Below are the code and all the weights of a small trained network. Each question names an input and a class and asks about switching units off, where a switched-off unit gives its printed mean instead of its output.

import numpy as np


def w(rows, s, z=0):
    codes = np.array(rows[::2]) - 128.0
    scale = np.full(codes.shape[1], s)
    scale[-1] = z or s
    return codes * scale


def norm(h):
    return h / np.sqrt((h * h).mean(-1, keepdims=True) + 1e-5)


def f(y):
    return y / 2 * (1 + np.tanh(0.7978845608 * (y + 0.044715 * y**3)))


def log_softmax(a):
    a = a - a.max(-1, keepdims=True)
    return a - np.log(np.exp(a).sum(-1, keepdims=True))


def net(x, mask):
    res = np.array(x, float).reshape(1, 8) / 4 @ E
    u = 0
    for l in range(2):
        y = f(norm(res) @ A[l][:, :-1].T + A[l][:, -1])
        res = res + np.where(mask[u : u + 12], y, B[l][:, -1]) @ B[l][:, :-1]
        u += 12
    return log_softmax(norm(res)[-1] @ U[:, :-1].T + U[:, -1])


A, B = {}, {}
E = w([
[57,133,98,177,182,34,143,99],'x0',
[167,192,89,47,157,129,142,39],'x1',
[159,109,97,175,92,122,74,75],'x2',
[126,129,127,129,127,133,130,126],'x3',
[195,102,197,96,176,48,93,128],'x4',
[108,92,56,87,164,147,47,173],'x5',
[254,121,8,143,97,55,232,201],'x6',
[173,197,130,203,197,176,97,146],'x7',
],0.0089)
A[0] = w([
[58,166,159,82,173,147,201,250,120],'L0N0',
[113,124,70,79,137,119,24,195,62],'L0N1',
[164,188,136,169,157,194,124,173,149],'L0N2',
[193,114,154,82,75,203,102,168,9],'L0N3',
[165,34,29,91,183,130,90,174,151],'L0N4',
[98,99,91,144,161,93,119,112,70],'L0N5',
[120,48,165,211,113,130,117,190,139],'L0N6',
[177,148,219,190,62,92,207,79,86],'L0N7',
[75,61,102,59,11,133,150,126,107],'L0N8',
[147,175,104,199,186,190,116,152,44],'L0N9',
[75,131,96,168,176,64,140,111,25],'L0N10',
[168,73,78,228,28,119,25,45,117],'L0N11',
],0.011,0.012)
B[0] = w([
[167,195,179,28,182,123,149,162,208],'L0N0',
[106,69,181,117,189,236,194,104,163],'L0N1',
[182,55,164,115,127,101,130,119,218],'L0N2',
[164,125,212,166,7,181,121,198,141],'L0N3',
[142,131,137,147,124,174,220,115,253],'L0N4',
[55,145,157,149,146,122,179,140,124],'L0N5',
[150,152,27,96,124,138,100,42,226],'L0N6',
[121,99,139,128,163,239,223,131,197],'L0N7',
[195,54,176,124,161,93,113,108,221],'L0N8',
[187,79,221,155,205,74,123,82,143],'L0N9',
[25,131,182,244,132,25,109,213,130],'L0N10',
[142,199,204,6,203,110,164,211,226],'L0N11',
],0.015,0.0064)
A[1] = w([
[167,175,120,112,5,161,61,119,129],'L1N0',
[191,137,168,85,144,185,143,90,126],'L1N1',
[187,153,141,195,179,142,75,115,80],'L1N2',
[77,132,173,107,166,213,76,88,84],'L1N3',
[52,144,84,161,215,39,160,94,186],'L1N4',
[159,59,110,87,175,165,131,117,179],'L1N5',
[58,157,218,130,76,145,12,139,8],'L1N6',
[115,115,180,72,168,122,90,66,2],'L1N7',
[153,200,119,34,146,105,104,58,168],'L1N8',
[92,54,137,71,79,90,147,111,56],'L1N9',
[160,51,219,149,106,107,161,190,122],'L1N10',
[162,153,56,76,120,159,129,89,125],'L1N11',
],0.012,0.0052)
B[1] = w([
[15,75,146,119,133,149,49,167,136],'L1N0',
[67,110,114,146,105,114,62,134,249],'L1N1',
[131,43,136,63,146,71,115,82,136],'L1N2',
[160,111,76,134,86,148,249,153,180],'L1N3',
[111,84,169,134,34,195,33,150,163],'L1N4',
[49,191,134,170,111,103,131,78,225],'L1N5',
[192,186,110,161,58,54,206,179,145],'L1N6',
[193,181,92,224,150,76,197,160,172],'L1N7',
[155,134,90,97,155,152,34,139,207],'L1N8',
[203,92,174,146,215,116,100,67,138],'L1N9',
[76,129,103,162,151,91,95,171,184],'L1N10',
[81,145,116,184,109,102,95,125,160],'L1N11',
],0.013,0.015)
U = w([
[115,89,150,132,186,245,216,52,108],'0',
[169,201,168,6,166,118,117,161,61],'1',
[179,137,63,171,74,42,197,150,99],'2',
[87,128,113,159,127,89,96,116,253],'3',
[170,25,173,136,199,67,106,45,86],'4',
[99,126,48,138,95,141,45,59,114],'5',
[84,92,187,167,69,121,82,205,61],'6',
],0.018,0.014)

Each question gives the input, the list of numbers given to net, and the class t.
The units are the neurons (one row each of A and B). Each row of codes is followed by its name. A weight is (code - 128) times the scale printed after its matrix; where a second scale follows, it is the last column's (A, B and U).
mask holds one flag per neuron, layer by layer. A switched-off neuron (its flag False) gives its mean, the last column of its row in B, instead of its output. The means were averaged over made-up inputs and are rounded, as every weight is.
A unit's drop is (log p(t) with every unit on - log p(t) with that unit switched off) / (log p(t) with every unit on - log p(t) with every unit switched off).
The circuit of an input: a set's keep is (log p(t) with only the set's units on - log p(t) with every unit switched off) / (log p(t) with every unit on - log p(t) with every unit switched off). Starting from the 12 units with the biggest drops (on a tie, the unit counted first), units are removed one at a time, each time the one whose removal leaves the highest keep (on an exact tie, the one counted first), for as long as the keep stays at least 0.8.
units of the circuit, in order: the units of the circuit, biggest drop first
unit that matters most: the unit with the biggest drop
k most important neurons: the k neurons with the biggest drops, biggest first
top k neurons in layer l: the k neurons of layer l with the biggest drops, biggest first
input [-2,-3,-7,1,2,-8,3,-4], class 0: units of the circuit, in order => (L0N7)
input [1,-5,-7,6,2,6,7,8], class 4: units of the circuit, in order => (L0N9, L0N2)
input [5,-3,-2,3,-2,1,0,0], class 6: top 2 neurons in layer 1 => (L1N4, L1N5)
input [-1,-7,4,2,4,-5,-7,3], class 2: 2 most important neurons => (L1N3, L1N7)
input [0,0,-7,1,7,0,1,-8], class 4: 2 most important neurons => (L0N11, L0N8)
input [0,-5,-3,3,-6,-7,-2,8], class 4: units of the circuit, in order => (L0N9, L0N2)
input [-6,-4,-6,-8,-1,0,-7,-7], class 2: top 3 neurons in layer 1 => (L1N7, L1N6, L1N3)
input [-6,7,-4,8,-1,-4,3,-6], class 5: 3 most important neurons => (L0N2, L0N11, L1N1)
input [3,7,-1,-7,6,6,-7,-2], class 2: units of the circuit, in order => (L1N7, L1N3)
input [3,-2,-4,5,5,6,-1,-5], class 0: 2 most important neurons => (L0N1, L0N4)
input [7,-4,-8,5,6,-3,6,-3], class 1: 2 most important neurons => (L0N0, L1N1)
input [6,-8,-7,4,5,0,-2,-8], class 4: top 2 neurons in layer 0 => (L0N11, L0N8)
input [4,1,5,4,2,4,1,-7], class 4: top 3 neurons in layer 0 => (L0N8, L0N0, L0N7)
input [7,5,3,4,6,-6,0,-4], class 6: units of the circuit, in order => (L1N4, L0N6, L0N10, L0N8)
input [5,6,5,-1,1,1,4,-6], class 4: unit that matters most => L0N6
input [-5,3,4,1,0,-6,3,4], class 0: 2 most important neurons => (L0N7, L1N4)
input [8,-4,2,-7,-1,-3,5,4], class 6: units of the circuit, in order => (L1N4, L0N10)
input [-4,8,4,4,-4,5,4,-8], class 4: 4 most important neurons => (L0N8, L1N9, L0N6, L1N4)
input [5,8,-7,-1,1,-8,6,8], class 0: top 3 neurons in layer 1 => (L1N7, L1N10, L1N6)
input [5,-7,-7,0,2,1,-8,8], class 2: 2 most important neurons => (L1N7, L0N11)
input [3,4,3,1,7,8,-7,-7], class 0: 3 most important neurons => (L0N1, L1N3, L0N2)
input [-6,-4,1,-4,-8,-5,6,7], class 3: top 3 neurons in layer 1 => (L1N3, L1N10, L1N7)
input [-8,-8,3,6,2,1,5,5], class 5: unit that matters most => L0N6
input [-7,-1,-3,2,-4,0,-5,-1], class 6: 2 most important neurons => (L0N3, L1N0)
input [-2,-8,3,-7,-6,5,5,0], class 5: top 2 neurons in layer 0 => (L0N6, L0N7)
